Below is a small trained network, with its code and all its weights. Each question gives an input and a class and asks what happens when units are switched off, that is, made to give their printed mean instead of their output.

import numpy as np


def w(rows, s, z=0):
    codes = np.array(rows[::2]) - 128.0
    scale = np.full(codes.shape[1], s)
    scale[-1] = z or s
    return codes * scale


def norm(h):
    return h / np.sqrt((h * h).mean(-1, keepdims=True) + 1e-5)


def f(y):
    return y / 2 * (1 + np.tanh(0.7978845608 * (y + 0.044715 * y**3)))


def log_softmax(a):
    a = a - a.max(-1, keepdims=True)
    return a - np.log(np.exp(a).sum(-1, keepdims=True))


def net(x, mask):
    res = np.array(x, float).reshape(1, 5) / 4 @ E
    u = 0
    for l in range(2):
        y = f(norm(res) @ A[l][:, :-1].T + A[l][:, -1])
        res = res + np.where(mask[u : u + 7], y, B[l][:, -1]) @ B[l][:, :-1]
        u += 7
    return log_softmax(norm(res)[-1] @ U[:, :-1].T + U[:, -1])


A, B = {}, {}
E = w([
[113,138,2,52,151,73],'x0',
[159,150,114,119,223,189],'x1',
[241,141,179,89,138,95],'x2',
[150,123,113,107,55,241],'x3',
[137,27,101,147,123,118],'x4',
],0.0059)
A[0] = w([
[159,32,98,160,89,98,64],'L0N0',
[83,246,164,104,41,83,121],'L0N1',
[117,91,134,46,88,126,249],'L0N2',
[126,128,133,94,229,192,71],'L0N3',
[74,139,56,228,138,140,2],'L0N4',
[79,200,104,193,122,148,167],'L0N5',
[103,138,162,182,168,77,193],'L0N6',
],0.012,0.0036)
B[0] = w([
[141,189,90,216,254,185,213],'L0N0',
[125,140,98,210,204,153,251],'L0N1',
[98,186,180,113,87,97,230],'L0N2',
[65,181,144,236,119,87,253],'L0N3',
[202,67,94,147,86,81,198],'L0N4',
[227,57,128,117,117,119,231],'L0N5',
[67,123,135,25,133,157,242],'L0N6',
],0.0098,0.0041)
A[1] = w([
[186,184,50,130,108,254,114],'L1N0',
[125,182,46,119,116,97,5],'L1N1',
[146,176,125,144,9,220,118],'L1N2',
[141,190,28,78,136,63,54],'L1N3',
[205,129,38,96,95,95,121],'L1N4',
[73,106,108,195,125,92,52],'L1N5',
[212,215,170,85,184,109,132],'L1N6',
],0.0084,0.0023)
B[1] = w([
[115,132,100,88,208,82,239],'L1N0',
[113,65,217,166,136,255,176],'L1N1',
[68,104,138,77,137,61,213],'L1N2',
[105,100,196,128,125,175,234],'L1N3',
[194,144,176,134,120,122,186],'L1N4',
[144,169,134,174,107,61,184],'L1N5',
[166,42,51,165,67,111,255],'L1N6',
],0.0098,0.0037)
U = w([
[148,133,52,181,236,133,192],'0',
[83,167,117,215,145,81,183],'1',
[207,38,90,123,62,60,161],'2',
[59,94,131,10,176,57,138],'3',
[115,69,222,116,120,204,152],'4',
[139,188,108,129,95,133,33],'5',
[156,216,123,93,41,176,2],'6',
],0.013,0.0048)

Each question gives the input, the list of numbers given to net, and the class t.
The units are the neurons (one row each of A and B). Each row of codes is followed by its name. A weight is (code - 128) times the scale printed after its matrix; where a second scale follows, it is the last column's (A, B and U).
mask holds one flag per neuron, layer by layer. A switched-off neuron (its flag False) gives its mean, the last column of its row in B, instead of its output. The means were averaged over made-up inputs and are rounded, as every weight is.
A unit's drop is (log p(t) with every unit on - log p(t) with that unit switched off) / (log p(t) with every unit on - log p(t) with every unit switched off).
The circuit of an input: a set's keep is (log p(t) with only the set's units on - log p(t) with every unit switched off) / (log p(t) with every unit on - log p(t) with every unit switched off). Starting from the 12 units with the biggest drops (on a tie, the unit counted first), units are removed one at a time, each time the one whose removal leaves the highest keep (on an exact tie, the one counted first), for as long as the keep stays at least 0.8.
circuit, biggest first: the units of the circuit, biggest drop first
top k neurons: the k neurons with the biggest drops, biggest first
top k neurons in layer l: the k neurons of layer l with the biggest drops, biggest first
input [6,-8,4,3,-8], class 0: circuit, biggest first => L0N1
input [6,7,4,-4,-3], class 1: top 3 neurons in layer 0 => L0N3, L0N5, L0N0
input [7,4,5,6,-6], class 4: top 2 neurons in layer 0 => L0N0, L0N5
input [0,-3,-7,-7,2], class 2: top 2 neurons in layer 0 => L0N4, L0N5
input [4,-1,1,-5,3], class 3: top 4 neurons => L0N6, L0N4, L0N1, L0N3
input [7,-5,-2,-1,1], class 4: circuit, biggest first => L1N1, L1N3
input [-5,-2,-7,3,7], class 0: top 2 neurons => L0N0, L0N3
input [-4,0,1,-5,-4], class 3: top 3 neurons in layer 0 => L0N6, L0N0, L0N3
input [7,4,-8,-2,6], class 2: circuit, biggest first => L0N4, L0N1
input [-2,-4,-8,1,-8], class 0: top 2 neurons => L0N1, L1N6
input [-5,4,4,8,-4], class 3: circuit, biggest first => L1N2, L1N0
input [-1,6,-4,-4,2], class 1: top 2 neurons => L0N3, L1N6
input [-5,-3,-5,-6,4], class 3: top 2 neurons in layer 1 => L1N6, L1N1
input [-3,1,-5,-2,2], class 2: circuit, biggest first => L0N4
input [7,-3,1,7,2], class 3: top 2 neurons => L1N2, L1N0
input [-8,1,6,-8,-6], class 3: top 4 neurons in layer 0 => L0N6, L0N0, L0N4, L0N5
input [6,4,3,0,5], class 4: top 2 neurons in layer 1 => L1N1, L1N3
input [2,-8,1,6,1], class 1: circuit, biggest first => L0N2, L0N0
input [5,8,-8,5,-2], class 1: top 3 neurons in layer 0 => L0N3, L0N6, L0N0
input [-6,0,-6,-4,-6], class 0: top 3 neurons => L0N1, L0N2, L1N3
input [-5,-4,7,6,8], class 0: circuit, biggest first => L0N0
input [5,-6,3,-3,-7], class 0: top 3 neurons => L0N1, L0N3, L1N2
input [0,-3,5,-3,8], class 0: top 2 neurons => L0N0, L0N3
input [2,-5,0,-5,-5], class 0: top 2 neurons => L0N1, L0N3
